Here is a tiny trained network, its code and every weight. The questions are about switching its units off for an input and a class, where a switched-off unit gives its printed mean instead of its output.

import numpy as np


def w(rows, s, z=0):
    codes = np.array(rows[::2]) - 128.0
    scale = np.full(codes.shape[1], s)
    scale[-1] = z or s
    return codes * scale


def norm(h):
    return h / np.sqrt((h * h).mean(-1, keepdims=True) + 1e-5)


def f(y):
    return np.maximum(y, 0)


def log_softmax(a):
    a = a - a.max(-1, keepdims=True)
    return a - np.log(np.exp(a).sum(-1, keepdims=True))


def net(x, mask):
    res = np.array(x, float).reshape(1, 6) / 4 @ E
    u = 0
    for l in range(3):
        y = f(norm(res) @ A[l][:, :-1].T + A[l][:, -1])
        res = res + np.where(mask[u : u + 3], y, B[l][:, -1]) @ B[l][:, :-1]
        u += 3
    return log_softmax(norm(res)[-1] @ U[:, :-1].T + U[:, -1])


A, B = {}, {}
E = w([
[187,151,9,131,74,29,79,248,71,170,114],'x0',
[61,173,137,195,59,115,188,97,224,67,25],'x1',
[43,153,180,49,202,140,77,112,127,218,100],'x2',
[136,134,130,130,135,125,138,126,128,135,125],'x3',
[130,127,128,133,128,131,124,127,130,128,127],'x4',
[128,126,131,125,128,122,127,127,125,124,129],'x5',
],0.013)
A[0] = w([
[183,142,100,169,44,137,167,80,138,64,124,132],'0.n1',
[106,116,184,153,136,199,171,1,163,77,128,116],'0.n2',
[210,63,133,167,167,206,205,106,104,19,251,2],'0.n3',
],0.0081,0.0064)
B[0] = w([
[94,52,129,201,137,119,177,190,137,111,135,216],'0.n1',
[151,128,129,90,130,153,154,210,100,93,140,254],'0.n2',
[177,127,215,125,72,186,24,1,112,183,81,213],'0.n3',
],0.014,0.0094)
A[1] = w([
[19,158,75,227,71,1,113,63,217,176,49,1],'1.n1',
[226,58,83,200,109,138,131,108,57,118,254,7],'1.n2',
[147,118,130,76,225,138,77,116,52,182,196,74],'1.n3',
],0.0083,0.0052)
B[1] = w([
[192,117,118,142,134,139,53,100,4,174,101,199],'1.n1',
[162,195,98,69,97,132,152,106,160,104,163,213],'1.n2',
[112,62,145,182,145,129,145,109,155,139,142,254],'1.n3',
],0.018,0.0077)
A[2] = w([
[71,247,123,80,165,135,121,159,112,123,9,106],'2.n1',
[126,108,94,131,164,67,122,178,158,187,157,1],'2.n2',
[167,193,128,54,85,139,117,92,173,127,173,132],'2.n3',
],0.014,0.01)
B[2] = w([
[114,254,111,8,215,178,59,9,157,135,76,228],'2.n1',
[48,185,94,207,57,42,25,146,115,95,80,204],'2.n2',
[175,246,77,34,70,34,114,111,138,196,156,255],'2.n3',
],0.014,0.0051)
U = w([
[219,157,196,80,81,188,17,14,49,237,61,255],'0',
[99,98,224,172,49,200,248,180,211,19,61,143],'1',
[26,15,241,94,246,219,207,114,187,198,219,108],'2',
[34,246,129,34,233,204,156,51,232,60,40,62],'3',
[200,244,26,16,43,22,179,179,190,192,212,78],'4',
[230,75,24,229,72,75,159,232,28,116,76,55],'5',
[23,99,55,232,146,19,33,205,130,195,167,103],'6',
],0.019,0.0098)

Each question gives the input, the list of numbers given to net, and the class t.
The units are the neurons (one row each of A and B). Each row of codes is followed by its name. A weight is (code - 128) times the scale printed after its matrix; where a second scale follows, it is the last column's (A, B and U).
mask holds one flag per neuron, layer by layer. A switched-off neuron (its flag False) gives its mean, the last column of its row in B, instead of its output. The means were averaged over made-up inputs and are rounded, as every weight is.
A unit's drop is (log p(t) with every unit on - log p(t) with that unit switched off) / (log p(t) with every unit on - log p(t) with every unit switched off).
The circuit of an input: a set's keep is (log p(t) with only the set's units on - log p(t) with every unit switched off) / (log p(t) with every unit on - log p(t) with every unit switched off). Starting from all 9 units, units are removed one at a time, each time the one whose removal leaves the highest keep (on an exact tie, the one counted first), for as long as the keep stays at least 0.8.
units of the circuit, in order: the units of the circuit, biggest drop first
most important unit: the unit with the biggest drop
k most important neurons: the k neurons with the biggest drops, biggest first
top k neurons in layer l: the k neurons of layer l with the biggest drops, biggest first
drop when u is switched off: that unit's drop, to one decimal
input [3,-8,3,-6,4,0], class 6: most important unit	1.n3
input [3,6,0,-6,-1,-3], class 5: 3 most important neurons	[0.n1, 0.n3, 2.n1]
input [6,8,0,0,-6,1], class 5: units of the circuit, in order	[0.n3, 1.n1]
input [-2,0,-8,0,8,-2], class 0: 4 most important neurons	[0.n3, 1.n3, 1.n2, 2.n3]
input [6,2,0,-6,-2,0], class 5: 4 most important neurons	[0.n3, 0.n2, 1.n1, 2.n1]
input [2,-4,-6,0,7,-2], class 4: 2 most important neurons	[1.n2, 2.n3]
input [7,-7,0,-8,-1,8], class 4: 3 most important neurons	[1.n2, 2.n3, 0.n1]
input [1,-3,-4,-8,5,6], class 4: 3 most important neurons	[1.n2, 2.n3, 1.n1]
input [-8,-5,1,-2,-4,1], class 2: top 2 neurons in layer 1	[1.n3, 1.n2]
input [8,0,-4,6,7,6], class 4: top 2 neurons in layer 1	[1.n2, 1.n3]
input [-2,1,-8,8,-2,-5], class 1: 2 most important neurons	[0.n1, 1.n1]
input [6,3,0,-3,3,-7], class 5: top 2 neurons in layer 1	[1.n1, 1.n2]
input [1,-2,2,-3,0,5], class 6: 2 most important neurons	[0.n3, 2.n2]
input [8,5,1,-8,-8,5], class 0: units of the circuit, in order	[1.n1]
input [2,5,-2,0,-7,-1], class 5: 2 most important neurons	[0.n1, 1.n1]
input [5,0,8,0,3,7], class 6: 2 most important neurons	[1.n3, 0.n3]
input [0,1,-6,-5,-5,-3], class 1: drop when 0.n1 is switched off	2.6
input [5,-1,1,8,8,0], class 6: drop when 2.n2 is switched off	0.1
input [5,-1,-5,8,8,5], class 4: drop when 1.n2 is switched off	2.7
input [0,-8,1,7,8,1], class 2: units of the circuit, in order	[1.n3]
input [1,-8,-6,-1,5,-3], class 4: drop when 1.n2 is switched off	3.6
